Each row has a name. Each piece below is followed by the name of the row it came from, unless a question asks for something else. Each question is about the rows just above it.

vabo: [  6   7   5  -9  15 -19 -22  35  11  11   8   3   4   0   8  -3 -13   3
 -16 -14  -6 -14   2   1  22  -8  -9   0   6  13   4   3   4  -4 -18 -12
 -20  19  -2  -2  12  -2 -31  26  23   7  16 -19  -1  -7   3  -8   5   4
 -14   7 -26  -4   8 -21   8]
zagoz: [ -6  -9   7  -6 -23 -14   6   3  -2  -4  -2  10   8 -13 -10  22 -13 -19
  14   9 -26   3  -4 -11  10  -7   1 -16 -14  -9 -25 -24  16  18   0  -9
  13   4  10  -8  -4 -12  35  13  -9  -7 -19   8  10  10   8  -3 -10  -7
  -9 -15  -7  12  21  23  -2]
Ser: [ 23  14   2  -8   1   7  -6 -14   4   6  -3   0 -15   1 -11 -14  16  35
 -20  -2   4  -5 -20 -14  -1   0  -5  13  14 -10   6   9  10  -2  10   1
 -22  21  -6   3  -2  18 -27  -3  18   0  26 -15 -12  13 -19  -4  13 -16
   9  12  15 -14 -11 -25  -9]
Lene: [  5  17 -10   7 -11   1  -2  12  -8  16 -13 -13  17 -20  21  10  13  -8
  -2  21  -6   2   9  10  -3 -16   2  38  12  -7   9  20 -15 -16   4  22
  -5 -13  -8  -2   3  -2   1  24  10  13  -9 -13 -13  -5   2   9 -30   9
  15  -2  10   5   1 -16   0]
Lum: [ 17   8 -20  -7  16  -7 -22  -1  -5  23   5  17  -6  -7 -11 -20 -13  18
 -12  12  -3  -3   7   8  18   1 -11  12   1   1  -7  14 -19  11  -8  10
  -8  25  -9  -2  23  14  -7  13  23  -2  15 -26 -13   0 -20  -8 -11   0
  -4  23  -8   1  13  12  -3]
zader: [-28 -13   5   8   2  -2   8   3  -5 -16  10  -1  13  11  13  16 -12 -31
  20  -6   4   2  21  13  -6   1  -6 -22 -14  14   5  -8  -7   2  -2  -9
  24 -26   6   0   2 -16  15  -6 -14   3 -14  20  15  -2  17   2  -2  13
 -12 -12 -19  10   6  21  13]
Gik: [ -5   1 -23  15   8  17   3 -15 -18   8  -7  -5   4   2  10 -10   9  -2
   7  17  18  10  21  22 -15   4  14  22   3   2  18  24 -34  -8   7  26
  11 -23 -10   4   9   7   8 -13  -3   4  -9  -1 -11  -7  -9  11 -20  14
  14  10  13   5  -7  16   1]
lamun: [  3 -15 -28   7  -4 -10   1  25  -7  29   4  -4  -1 -13   1 -19 -22 -12
   0   8 -13  10  13  18   2   9   6  17   2  10  -6  10 -26 -10  -3  28
  -8   7   2  -3   5  -4  23  11 -15 -10 -15  -8  -3  -3  10  25 -19  27
   3   7   0   8  15  23  -3]
Remil: [ 14  32  17  -8 -10  -2  -3   9   8  -1 -14  -8   9 -15   9  20  23  11
 -10   7 -11  -8 -18 -16   0 -21   3  19  13 -18   7   2  21  -5   1  -7
 -13   4  -5  -2  -7   1 -19  22  19  13   4 -11  -8  -3  -5 -11  -4 -18
   9  -8  10  -5  -7 -36  -1]
domun: [ 14  -5 -20  -7 -15 -14  -4   8  -6  25   5  14  -4 -25 -18 -11 -20   0
  -1  19 -23   6  -3  -1  11   0 -11  10  -4  -8 -18  -3  -7  13   0  16
  -5  25   2  -6   7   2  30  18   1 -13  -5 -14  -5  19  -3 -12 -18   2
  -1   6   1   9  24  31 -10]
potaf: [  8  -3 -10  -7 -12 -13 -13  24  11   8  11  -6   0   4   7 -19 -22  -3
 -11 -29  10  -8   8  12   5  14  -7 -11   3  28  15   4  -5 -14 -19  -8
 -17  10   3   1   7  -6 -27   3   2   0  14  -5   8  -4  14   9  18  21
 -15   8 -27  -7   2 -11  10]
Fotu: [  4  20  21  -1  -5   0   0  17  16  -6 -11 -18   8  -1  19  17  22   4
 -10  -9   2  -8 -14 -11  -6 -16   9  13  15  -5  12   2  21 -19   4 -10
 -17  -5   0   0 -13  -5 -29  12   7  14  13  -3  -1  -2   7 -11   8  -7
   7 -11   4  -9 -16 -51   5]
asked: [4 0] => vabo
asked: [13 -6] => zader
[  8  -3 -10  -7  -9] is in which row? => zagoz
Ser in full: => [ 23  14   2  -8   1   7  -6 -14   4   6  -3   0 -15   1 -11 -14  16  35
 -20  -2   4  -5 -20 -14  -1   0  -5  13  14 -10   6   9  10  -2  10   1
 -22  21  -6   3  -2  18 -27  -3  18   0  26 -15 -12  13 -19  -4  13 -16
   9  12  15 -14 -11 -25  -9]
asked: [ 18 -12  12  -3  -3   7   8  18] => Lum

pamo: [ 0  1  0  0  0  0  0  0 -1  0  0  0  1  0  1  3  9 20 45 45 42]
nupe: [ 0  1  0  0  0  0  0  0 -1  0  0  0  1  0  1  3  9 20 45 45  4]
pigi: [ 2  2  4 12 25 40 46 37 22 10  4  1  0  0  0  0  0  1  0  0  0]
kib: [ 0  0  0  1  4 13 25 39 45 38 24 11  4  1  0 -1  0  0  1  0  0]
mefu: [15 30 42 45 35 19  8  2  1  1 -1  0  0 -1  0  0  0  0  0  0  0]
Dif: [ 0 -1 -1  1  2  6 15 30 43 44 34 20  8  2  0  0  1  0  1  0  0]
fisa: [-1  0  0  0  0 -1 -1  1  3 10 22 37 45 41 26 13  4  1  1  0  0]
funu: [ 0  1  0  0  0  0  0  0 -1  0  0  0  1  0  1  3  9 20 35 45 42]
bepo: [ 0 -1  0  0  1  4 11 24 39 46 39 25 12  4  1  0  0  0  0  0  0]
leva: [ 0  0  0  1  3  8 20 34 45 43 31 16  6  1  0  0  0 -1  0  0  0]
fari: [ 1  0  0  0  0 -1  0  0  0  1  1  0  1  2  7 20 34 45 43 29 14]
lepi: [ 0 -1  0  0 -1  0  0  0 -1  0  0  0  0  0  1  4  9 22 37 46 42]
kib in full: => [ 0  0  0  1  4 13 25 39 45 38 24 11  4  1  0 -1  0  0  1  0  0]
[43 31 16  6  1  0  0  0 -1  0  0] is in which row? => leva
Where do [ 0  1  0  0  0  0  0  0 -1  0  0  0  1  0  1  3  9 20 35 45 42] appear? => funu
asked: [34 20] => Dif
asked: [ 0  1  0  0  0  0  0  0 -1  0  0  0  1  0  1  3  9 20 45 45  4] => nupe
lepi in full: => [ 0 -1  0  0 -1  0  0  0 -1  0  0  0  0  0  1  4  9 22 37 46 42]

bozi: [ 11  18   0   9 -41   4]
lasef: [-16  12  17 -30  32  -4]
zole: [  1  21 -10  -3  13 -21]
Kikuz: [ 8  2  5 -6 -7 10]
dazu: [ -1  -4  22 -21  27 -18]
fam: [ -6  14 -18  27  22 -21]
Nem: [  6 -11  19 -18 -41   4]
Where do [ 11  18   0   9 -41   4] appear? => bozi
asked: [ 22 -21  27 -18] => dazu
asked: [ -3  13 -21] => zole
Where do [-4 22] appear? => dazu
Kikuz in full: => [ 8  2  5 -6 -7 10]
bozi in full: => [ 11  18   0   9 -41   4]

mez: [  1   1  -5  -5 -21   1  -3  11  -1  -4  27 -32   1  -3  -6   2   0   3
 -12   5  15  -1  -1]
luzo: [ -9   1   7 -16   7   5   7  -4 -16 -21  -3   0 -14 -17 -18   9 -12   3
  -5   4   0 -14   4]
zos: [ 13   0 -17  -5  -9   5   5  -5 -25   1  13  -4   1  -1  -2  -6  15   5
 -13  13  25  -8   6]
ziv: [  7   0 -16   1 -21   1   5  13  -2  -5  -6 -25   1  -1  -4   1   6   3
 -10   5  16  -2   3]
gudid: [ 16   1 -11  10  -2 -13 -11  -4  11  14 -28  18   9  12  11 -11  12  -2
   2  -7  -8  10 -10]
veb: [ 11  -3  -1  -4 -14   6   7  13  -5  -8 -20 -19  -7  -1  -7   8   4   3
  -3   1  13   1   6]
nul: [  6   4  -6  13 -11 -10  -9   9  11  11  14 -21  11  11  16 -12  10  -6
  -8  -9  21  12  -9]
vize: [ 22  -2 -39   5   1  -7  -2   0   4  10  26   7  10   9   4   1  30  -4
   7   4   1  -1  -4]
zos in full: => [ 13   0 -17  -5  -9   5   5  -5 -25   1  13  -4   1  -1  -2  -6  15   5
 -13  13  25  -8   6]
Which row holds [-18   9 -12   3]? => luzo
ziv in full: => [  7   0 -16   1 -21   1   5  13  -2  -5  -6 -25   1  -1  -4   1   6   3
 -10   5  16  -2   3]
asked: [  5  13  -2  -5  -6 -25   1  -1  -4   1] => ziv
gudid in full: => [ 16   1 -11  10  -2 -13 -11  -4  11  14 -28  18   9  12  11 -11  12  -2
   2  -7  -8  10 -10]
luzo in full: => [ -9   1   7 -16   7   5   7  -4 -16 -21  -3   0 -14 -17 -18   9 -12   3
  -5   4   0 -14   4]

nomi: [-2  4  1  3  2  6  7  2]
soke: [-12   4   1  -4  12  16  14  -8]
bome: [ -7 -13  -7 -16  -4  -2  -4   1]
gis: [-10   2  -1  -6  10  13  11  -7]
vuga: [-10   8  -1  -2   9  10  12  -1]
gek: [ 10   2  -9  10 -12 -11  -7  24]
nobak: [ -5  -8 -16 -22  -6 -15 -12   7]
tezot: [-1  0 -2  0  0  2  1 -1]
tafip: [ -3  24  -9  -7 -11 -12   2  10]
nomi in full: => [-2  4  1  3  2  6  7  2]
soke in full: => [-12   4   1  -4  12  16  14  -8]
asked: [  2  -9  10 -12 -11  -7  24] => gek

bapi: [-30  -1  37 -13]
Tove: [-30  -6  19 -23]
tafer: [-37  -1  34 -22]
fome: [ 23 -17 -45   3]
Fes: [-27  10  27 -31]
Tove in full: => [-30  -6  19 -23]
Fes in full: => [-27  10  27 -31]
Where do [ 23 -17 -45] appear? => fome

Dolun: [ 25  17 -15  -5 -11  -7 -10 -17  -9  -8  -8  -5  10  -8  -4  17  -9 -10
  15  21  -1  -8  16  14  23 -10  20 -14  10  14  16 -10 -14   8  -1  16
  -8  11  -4  29  22 -10  11  -9  15  12  -8]
Nal: [  0   7 -27   5   6  12  11   4  10   6  10  -4  -4  11   3   7  10  13
   4  -2   5   6   6  -7  -1  14  16   6   5   7   6  12   7   1   3   6
 -21  -4  12   2  -1   7   3  10   5  -1   2]
nat: [ -2 -21  22 -12 -20  -4  -7 -21  -7 -19  -6  -3  -7  -5  19   8  -6  -5
   2   6 -11 -23 -19   1  -2  -2 -24 -19  10 -20 -19  -6 -20   5 -11 -22
  17   5   0  -2  -1 -21 -13  -7 -21   1 -27]
sig: [ 15  19  15 -10   7 -31 -33   2 -31   5 -30  19  13 -32   8  19 -31 -33
  12  -2  14   8  17   6  17 -31   7   1  -8  14  15 -35   0  -8  15  17
  16  -2 -19  19  10   3   9 -31  16  -3  11]
zer: [ -4   8   3   7  10  13   4  -2   5   6   6  -7   0   2  30   6   3   1
  -6 -15  21  36   4  -5  -5  -2   3  33 -19  10   5   2  34 -11  21   6
  -2 -12  -4  -6  -5  35   1   4   5  -6  43]
mogi: [ 17  19 -13  -7 -23  -1  -1 -24  -1 -20   0 -17  15  -1 -15  20   0  -2
   4  21 -17 -20  18  16  16  -4  21 -22   9  13  17   0 -23  10 -17  19
  -7  16  -4  17  16 -20  16   0  19  13 -20]
buse: [-1 -3 11  6 11 -4 -3 13 -2 10 -2  8  1 -3 11 -2 -3 -4 -3 -3  7 12 -2  2
 -1 -6 -6 11 -9  1 -1 -4 11 -4  7 -2  8 -3 -6 -1  0 12 -2 -2 -2 -1 17]
nat in full: => [ -2 -21  22 -12 -20  -4  -7 -21  -7 -19  -6  -3  -7  -5  19   8  -6  -5
   2   6 -11 -23 -19   1  -2  -2 -24 -19  10 -20 -19  -6 -20   5 -11 -22
  17   5   0  -2  -1 -21 -13  -7 -21   1 -27]
Which row holds [ 8 19]? => sig
buse in full: => [-1 -3 11  6 11 -4 -3 13 -2 10 -2  8  1 -3 11 -2 -3 -4 -3 -3  7 12 -2  2
 -1 -6 -6 11 -9  1 -1 -4 11 -4  7 -2  8 -3 -6 -1  0 12 -2 -2 -2 -1 17]
[-4 11  3  7 10 13  4 -2  5  6  6 -7] is in which row? => Nal
sig in full: => [ 15  19  15 -10   7 -31 -33   2 -31   5 -30  19  13 -32   8  19 -31 -33
  12  -2  14   8  17   6  17 -31   7   1  -8  14  15 -35   0  -8  15  17
  16  -2 -19  19  10   3   9 -31  16  -3  11]

fabav: [-37  13 -13  29 -37 -44]
baga: [ -3  53 -37   7  -2  19]
Kenap: [-23  -6  53  29 -37 -44]
asked: [53 29] => Kenap
Kenap in full: => [-23  -6  53  29 -37 -44]
[ -3  53 -37] is in which row? => baga
baga in full: => [ -3  53 -37   7  -2  19]
asked: [-6 53] => Kenap

tepef: [13 25 13 22]
zasa: [25 13 -1  4]
nado: [ 7  1  0 -4]
Which row holds [13 25 13]? => tepef
zasa in full: => [25 13 -1  4]
asked: [25 13 -1  4] => zasa
The row with [ 0 -4] is => nado

mef: [  9  -1   0  -3   3 -28 -15  -1 -11  -1  -1 -41  -8 -15  15   0  25 -11
 -15   5   2  -7]
Nemor: [-17 -50  11  -8   8   2  21 -42  31  -1   6 -11 -45   7 -16   5 -13   2
  15  13   1 -49]
Neve: [-16 -21  17  23  15 -39   5 -29   7  11  14 -27 -29   9 -14  19  16  18
 -33  18   9 -24]
Kes: [  7  30 -16 -18 -33   3 -22  34 -26 -14 -13  10  34 -18 -17   2  -1  22
  14  -9 -37  25]
fegi: [ 23   6 -15 -16   1 -12 -25  -1   8 -22 -20 -27   5  -4  22 -17  14  -9
  -1   2  -7   2]
vazis: [ 12 -16  30 -46 -44  27 -14  22  -5 -12 -21  14  25 -18   7 -18  -4 -34
  24 -42 -45  18]
Nemor in full: => [-17 -50  11  -8   8   2  21 -42  31  -1   6 -11 -45   7 -16   5 -13   2
  15  13   1 -49]
asked: [-33   3 -22] => Kes
The row with [ 22 -17  14  -9  -1   2] is => fegi
asked: [-16   5 -13   2] => Nemor
The row with [ 30 -16] is => Kes

gedi: [-20 -12  -9   2   8  22 -12 -19  -8 -11  25 -17  10   9  23  10  28   8
   1  19 -11 -12  26 -10   4   4 -14 -16   4 -16  -5  11  -1   0  22  -6
 -15  -9]
Mifi: [-20  15  19  -9  28 -36 -10  -7  -8 -24  16 -25   3  10  16  -1  10  22
 -13  11  19  16   2  -1 -11   7  14   7  10  12   5   5  -1   0  12  39
 -15   8]
lebuz: [-48  -2  21 -11  28  27 -24   7  -7  20  -3  21   7  16 -10 -29  10   8
   0  11  -7  18   2  -1   8   7  13   5   4  14  -5  -5  -1   0 -11   1
 -16  -2]
pev: [-20  18  38  10   1  -6 -13  -1  -8 -14 -23 -28   3  -2   7  -7  10   8
   7 -26 -11 -39  28  -1 -10  10   7  14   2   2   5   5  -1   0   3 -22
 -15  -2]
bini: [ 19  30  -7   2  41  -9  -7  -7  -8 -11  13   4   3 -23   5  34   5   8
   0  11  31 -19 -12  15   6  36   5  12 -11  12   5   6 -14   0  12   1
 -15  -2]
buge: [-20  19  12  -7  28 -34 -12  -7 -11 -27  15 -21   3   9  17  -2  10  19
  -9  11  19  15   2  -1 -10   9  13   7   4  20  13   5  -1   0  12  33
 -15  -1]
taz: [-20   5  19  51  19  -9 -12 -10  22 -11  13  18   3   9  18  -1  21 -21
   3   0   2  25  -2   4 -10   7   7  34   4  -8   3  -1   3  32  -8   1
  -4 -10]
ruv: [-20 -24  33  -1  12  -7   9 -34 -11  15 -21 -27 -12   3   1  13  -3 -21
 -39  17   7  -3  -1  -1 -17  33   1   7 -30   0   5   5  -7   5 -23   1
 -15  -2]
vezab: [-42  -7  19   2  28  14 -24  -7  19  19  -4   9   7   8 -10  -7  10  -2
  17  11   0  18   2  -1  -6 -12  11   7  16  26   5   5  -1  20 -23   1
 -24  -5]
gonek: [-21   0  19  33  -7  -9 -19  -7 -24 -11 -17 -30  10   9  -5  -1  10   4
   8   0  -6 -23  14 -16 -10   7 -23   7   4   3  -3   5  -1 -17  12 -12
 -41  -2]
zonus: [-20   0  19   2  48 -17 -12  -7  -8 -11  13  -1  -3 -20   7  18  10   8
   0  15  36  -8  -7  12  12  39   6  12 -10  12   7   8  -2  -4  24   1
 -15  -2]
turu: [-20  16  16  -9  28 -35 -12  -7  -8 -26  17 -26   3   9  16  -1  10  21
 -12  11  20  15   2  -1 -10   7  13   7   9  12   5   5  -1   0  12  39
 -15   6]
asked: [ 7 -3 -1 -1] => ruv
ruv in full: => [-20 -24  33  -1  12  -7   9 -34 -11  15 -21 -27 -12   3   1  13  -3 -21
 -39  17   7  -3  -1  -1 -17  33   1   7 -30   0   5   5  -7   5 -23   1
 -15  -2]
asked: [-34 -12  -7 -11 -27  15 -21   3   9] => buge
asked: [10 28  8  1] => gedi
Which row holds [19 33 -7]? => gonek
asked: [ 9 13] => buge
gonek in full: => [-21   0  19  33  -7  -9 -19  -7 -24 -11 -17 -30  10   9  -5  -1  10   4
   8   0  -6 -23  14 -16 -10   7 -23   7   4   3  -3   5  -1 -17  12 -12
 -41  -2]

bunus: [-10 -15  -7 -10   4   8]
Der: [ -4   8 -10  -7   5   0]
Pab: [  1  12 -17 -13 -16  12]
vomu: [ -4   8 -10  -9 -12   5]
dube: [-24 -15 -20 -29  -9  28]
lati: [-14   0   3   2  -1 -11]
Nipu: [-49 -51  -4 -24  21  34]
Mabeg: [-26 -17 -19 -27  -6  31]
zol: [-30 -30  -5 -15  10  15]
sudaz: [-17 -10   0  -2   4   1]
Nik: [ -3   7 -19 -20 -16  14]
Pab in full: => [  1  12 -17 -13 -16  12]
Nik in full: => [ -3   7 -19 -20 -16  14]
bunus in full: => [-10 -15  -7 -10   4   8]
asked: [  3   2  -1 -11] => lati
lati in full: => [-14   0   3   2  -1 -11]

